Here is a tiny trained network, its code and every weight. The questions are about switching its units off for an input and a class, where a switched-off unit gives its printed mean instead of its output.

import numpy as np


def w(rows, s, z=0):
    codes = np.array(rows[::2]) - 128.0
    scale = np.full(codes.shape[1], s)
    scale[-1] = z or s
    return codes * scale


def f(y):
    return np.maximum(y, 0)


def log_softmax(a):
    a = a - a.max(-1, keepdims=True)
    return a - np.log(np.exp(a).sum(-1, keepdims=True))


def net(x, mask):
    res = np.array(x, float).reshape(1, 3) / 4 @ E
    y = f(res @ A[0][:, :-1].T + A[0][:, -1])
    res = res + np.where(mask, y, B[0][:, -1]) @ B[0][:, :-1]
    return log_softmax(res[-1] @ U[:, :-1].T + U[:, -1])


A, B = {}, {}
E = w([
[85,211,166,178,100,196,46,130,78],'x0',
[179,99,104,132,201,161,125,125,61],'x1',
[180,8,190,135,115,120,50,136,119],'x2',
],0.013)
A[0] = w([
[25,166,225,94,13,69,76,131,196,133],'neuron 0',
[155,65,210,136,70,189,118,146,87,4],'neuron 1',
[151,125,132,118,161,208,128,131,81,152],'neuron 2',
[79,193,191,174,108,217,83,183,46,83],'neuron 3',
[181,84,66,169,149,255,144,30,54,75],'neuron 4',
[196,64,236,98,114,153,42,118,155,8],'neuron 5',
[84,194,79,140,171,172,152,113,134,30],'neuron 6',
],0.0087,0.0029)
B[0] = w([
[154,89,128,125,102,129,96,45,158,241],'neuron 0',
[151,179,162,25,93,139,120,170,157,180],'neuron 1',
[167,143,157,178,99,120,133,11,155,176],'neuron 2',
[180,126,53,114,210,47,186,149,115,247],'neuron 3',
[138,116,134,118,172,149,67,40,123,197],'neuron 4',
[109,195,110,55,134,149,141,168,147,210],'neuron 5',
[75,196,144,100,133,208,136,170,175,190],'neuron 6',
],0.011,0.014)
U = w([
[124,177,94,95,141,211,113,205,143,115],'0',
[193,93,18,151,182,7,151,189,123,141],'1',
[159,110,121,174,137,153,78,44,145,69],'2',
[163,135,99,167,134,120,114,150,113,254],'3',
[133,129,153,194,98,159,117,216,61,79],'4',
],0.012,0.006)

Each question gives the input, the list of numbers given to net, and the class t.
The units are the neurons (one row each of A and B). Each row of codes is followed by its name. A weight is (code - 128) times the scale printed after its matrix; where a second scale follows, it is the last column's (A, B and U).
mask holds one flag per neuron, in row order. A switched-off neuron (its flag False) gives its mean, the last column of its row in B, instead of its output. The means were averaged over made-up inputs and are rounded, as every weight is.
A unit's drop is (log p(t) with every unit on - log p(t) with that unit switched off) / (log p(t) with every unit on - log p(t) with every unit switched off).
The circuit of an input: a set's keep is (log p(t) with only the set's units on - log p(t) with every unit switched off) / (log p(t) with every unit on - log p(t) with every unit switched off). Starting from all 7 units, units are removed one at a time, each time the one whose removal leaves the highest keep (on an exact tie, the one counted first), for as long as the keep stays at least 0.8.
units of the circuit, in order: the units of the circuit, biggest drop first
unit that matters most: the unit with the biggest drop
top k neurons: the k neurons with the biggest drops, biggest first
drop when u is switched off: that unit's drop, to one decimal
input [6,0,3], class 1: unit that matters most => neuron 3
input [-7,4,-8], class 0: top 2 neurons => (neuron 3; neuron 6)
input [3,4,7], class 0: top 2 neurons => (neuron 5; neuron 1)
input [-5,8,-1], class 2: top 2 neurons => (neuron 3; neuron 4)
input [-2,3,-1], class 3: top 2 neurons => (neuron 3; neuron 0)
input [0,4,-3], class 2: top 2 neurons => (neuron 5; neuron 3)
input [-4,1,-5], class 0: top 2 neurons => (neuron 3; neuron 6)
input [0,-8,-7], class 2: top 4 neurons => (neuron 0; neuron 5; neuron 1; neuron 3)
input [4,-6,-1], class 2: top 2 neurons => (neuron 0; neuron 5)
input [8,-8,8], class 0: top 2 neurons => (neuron 5; neuron 1)
input [8,6,7], class 1: top 3 neurons => (neuron 3; neuron 6; neuron 2)
input [7,8,-7], class 2: top 2 neurons => (neuron 2; neuron 4)
input [7,0,8], class 0: top 2 neurons => (neuron 5; neuron 1)
input [4,2,0], class 1: unit that matters most => neuron 3
input [-1,8,6], class 2: top 2 neurons => (neuron 4; neuron 2)
input [-2,1,0], class 3: units of the circuit, in order => (neuron 3; neuron 0; neuron 5)
input [-3,2,2], class 3: units of the circuit, in order => (neuron 3; neuron 0)
input [-3,2,-1], class 3: drop when neuron 6 is switched off => -0.3
input [7,3,4], class 1: drop when neuron 3 is switched off => 1.4
input [-4,-5,-8], class 0: unit that matters most => neuron 6
input [7,-1,1], class 1: drop when neuron 5 is switched off => 0.0
